Below are the code and all the weights of a small trained network. Each question names an input and a class and asks about switching units off, where a switched-off unit gives its printed mean instead of its output.

import numpy as np


def w(rows, s, z=0):
    codes = np.array(rows[::2]) - 128.0
    scale = np.full(codes.shape[1], s)
    scale[-1] = z or s
    return codes * scale


def f(y):
    return np.maximum(y, 0)


def log_softmax(a):
    a = a - a.max(-1, keepdims=True)
    return a - np.log(np.exp(a).sum(-1, keepdims=True))


def net(x, mask):
    res = np.array(x, float).reshape(1, 5) / 4 @ E
    y = f(res @ A[0][:, :-1].T + A[0][:, -1])
    res = res + np.where(mask, y, B[0][:, -1]) @ B[0][:, :-1]
    return log_softmax(res[-1] @ U[:, :-1].T + U[:, -1])


A, B = {}, {}
E = w([
[110,131,219,160],'x0',
[240,172,78,76],'x1',
[205,50,134,212],'x2',
[64,12,55,62],'x3',
[74,208,2,170],'x4',
],0.008)
A[0] = w([
[150,83,119,196,144],'neuron 1',
[133,58,95,92,119],'neuron 2',
[45,139,85,205,254],'neuron 3',
[209,137,81,154,125],'neuron 4',
[53,123,20,107,65],'neuron 5',
[95,197,180,109,218],'neuron 6',
[229,127,97,141,117],'neuron 7',
[118,33,104,79,105],'neuron 8',
[150,147,28,139,238],'neuron 9',
[143,174,137,64,87],'neuron 10',
[120,163,164,32,50],'neuron 11',
[161,102,189,157,74],'neuron 12',
[117,111,222,175,140],'neuron 13',
[196,73,110,69,152],'neuron 14',
[170,192,145,95,197],'neuron 15',
[188,137,188,157,174],'neuron 16',
[118,35,106,86,121],'neuron 17',
[140,95,132,135,85],'neuron 18',
[147,48,92,84,124],'neuron 19',
[106,59,188,169,142],'neuron 20',
[220,158,106,119,102],'neuron 21',
[149,93,171,52,191],'neuron 22',
[72,67,138,117,199],'neuron 23',
[147,59,110,91,117],'neuron 24',
[114,138,59,56,64],'neuron 25',
[246,153,62,194,119],'neuron 26',
[14,94,82,91,151],'neuron 27',
[51,132,189,56,195],'neuron 28',
[100,165,36,155,133],'neuron 29',
],0.014,0.0044)
B[0] = w([
[160,157,73,136,183],'neuron 1',
[20,48,98,71,197],'neuron 2',
[154,162,103,235,236],'neuron 3',
[226,204,205,34,188],'neuron 4',
[73,196,40,127,234],'neuron 5',
[220,50,104,179,214],'neuron 6',
[134,178,188,70,197],'neuron 7',
[73,66,100,88,216],'neuron 8',
[23,213,171,181,222],'neuron 9',
[226,79,68,118,176],'neuron 10',
[254,37,62,138,185],'neuron 11',
[124,116,132,150,190],'neuron 12',
[106,113,189,193,221],'neuron 13',
[81,117,143,33,209],'neuron 14',
[237,95,133,117,203],'neuron 15',
[105,161,213,178,216],'neuron 16',
[87,87,126,107,215],'neuron 17',
[120,168,102,114,148],'neuron 18',
[43,43,142,55,207],'neuron 19',
[97,139,129,151,217],'neuron 20',
[180,150,154,71,194],'neuron 21',
[97,78,98,117,216],'neuron 22',
[78,83,119,176,213],'neuron 23',
[87,24,120,20,191],'neuron 24',
[106,147,67,136,198],'neuron 25',
[227,188,204,78,216],'neuron 26',
[102,151,43,151,249],'neuron 27',
[178,92,111,157,227],'neuron 28',
[115,221,81,151,213],'neuron 29',
],0.0083,0.012)
U = w([
[122,104,119,236,165],'0',
[112,206,94,168,138],'1',
[98,211,17,123,105],'2',
[64,2,68,6,152],'3',
[225,181,188,27,141],'4',
[123,114,110,92,2],'5',
[114,77,218,216,181],'6',
[249,45,49,120,124],'7',
],0.0088,0.0051)

Each question gives the input, the list of numbers given to net, and the class t.
The units are the neurons (one row each of A and B). Each row of codes is followed by its name. A weight is (code - 128) times the scale printed after its matrix; where a second scale follows, it is the last column's (A, B and U).
mask holds one flag per neuron, in row order. A switched-off neuron (its flag False) gives its mean, the last column of its row in B, instead of its output. The means were averaged over made-up inputs and are rounded, as every weight is.
A unit's drop is (log p(t) with every unit on - log p(t) with that unit switched off) / (log p(t) with every unit on - log p(t) with every unit switched off).
The circuit of an input: a set's keep is (log p(t) with only the set's units on - log p(t) with every unit switched off) / (log p(t) with every unit on - log p(t) with every unit switched off). Starting from the 12 units with the biggest drops (on a tie, the unit counted first), units are removed one at a time, each time the one whose removal leaves the highest keep (on an exact tie, the one counted first), for as long as the keep stays at least 0.8.
units of the circuit, in order: the units of the circuit, biggest drop first
most important unit: the unit with the biggest drop
k most important neurons: the k neurons with the biggest drops, biggest first
drop when u is switched off: that unit's drop, to one decimal
input [7,-3,-2,-4,7], class 0: units of the circuit, in order : [neuron 6; neuron 3]
input [-1,6,3,7,6], class 2: most important unit : neuron 9
input [1,-2,3,-5,4], class 4: units of the circuit, in order : [neuron 26; neuron 27]
input [-6,1,-3,-5,6], class 1: units of the circuit, in order : [neuron 9; neuron 26]
input [-6,3,-7,-5,0], class 7: units of the circuit, in order : [neuron 11; neuron 15]
input [0,-1,-3,-3,1], class 7: units of the circuit, in order : [neuron 9; neuron 6; neuron 5]
input [8,3,2,3,3], class 0: units of the circuit, in order : [neuron 14; neuron 24]
input [-6,-6,-5,2,-1], class 2: units of the circuit, in order : [neuron 27; neuron 5]
input [-1,-6,2,1,-2], class 6: units of the circuit, in order : [neuron 5; neuron 13]
input [1,-7,-3,1,3], class 2: 2 most important neurons : [neuron 27; neuron 5]
input [6,-8,0,4,5], class 0: 2 most important neurons : [neuron 3; neuron 23]
input [0,-2,-4,-4,3], class 7: 2 most important neurons : [neuron 6; neuron 16]
input [4,-1,7,8,7], class 2: 3 most important neurons : [neuron 3; neuron 5; neuron 29]
input [-5,5,-8,-6,-3], class 7: units of the circuit, in order : [neuron 11]
input [6,-6,-2,-6,8], class 0: 2 most important neurons : [neuron 6; neuron 3]
input [8,0,-7,-7,8], class 0: drop when neuron 4 is switched off : 0.2
input [-2,2,-3,-5,-8], class 7: drop when neuron 11 is switched off : 0.4
input [0,-8,-3,1,-3], class 6: drop when neuron 26 is switched off : -0.2
input [2,-3,-5,-1,-8], class 6: drop when neuron 23 is switched off : 0.0
input [4,2,2,-7,-3], class 4: most important unit : neuron 26
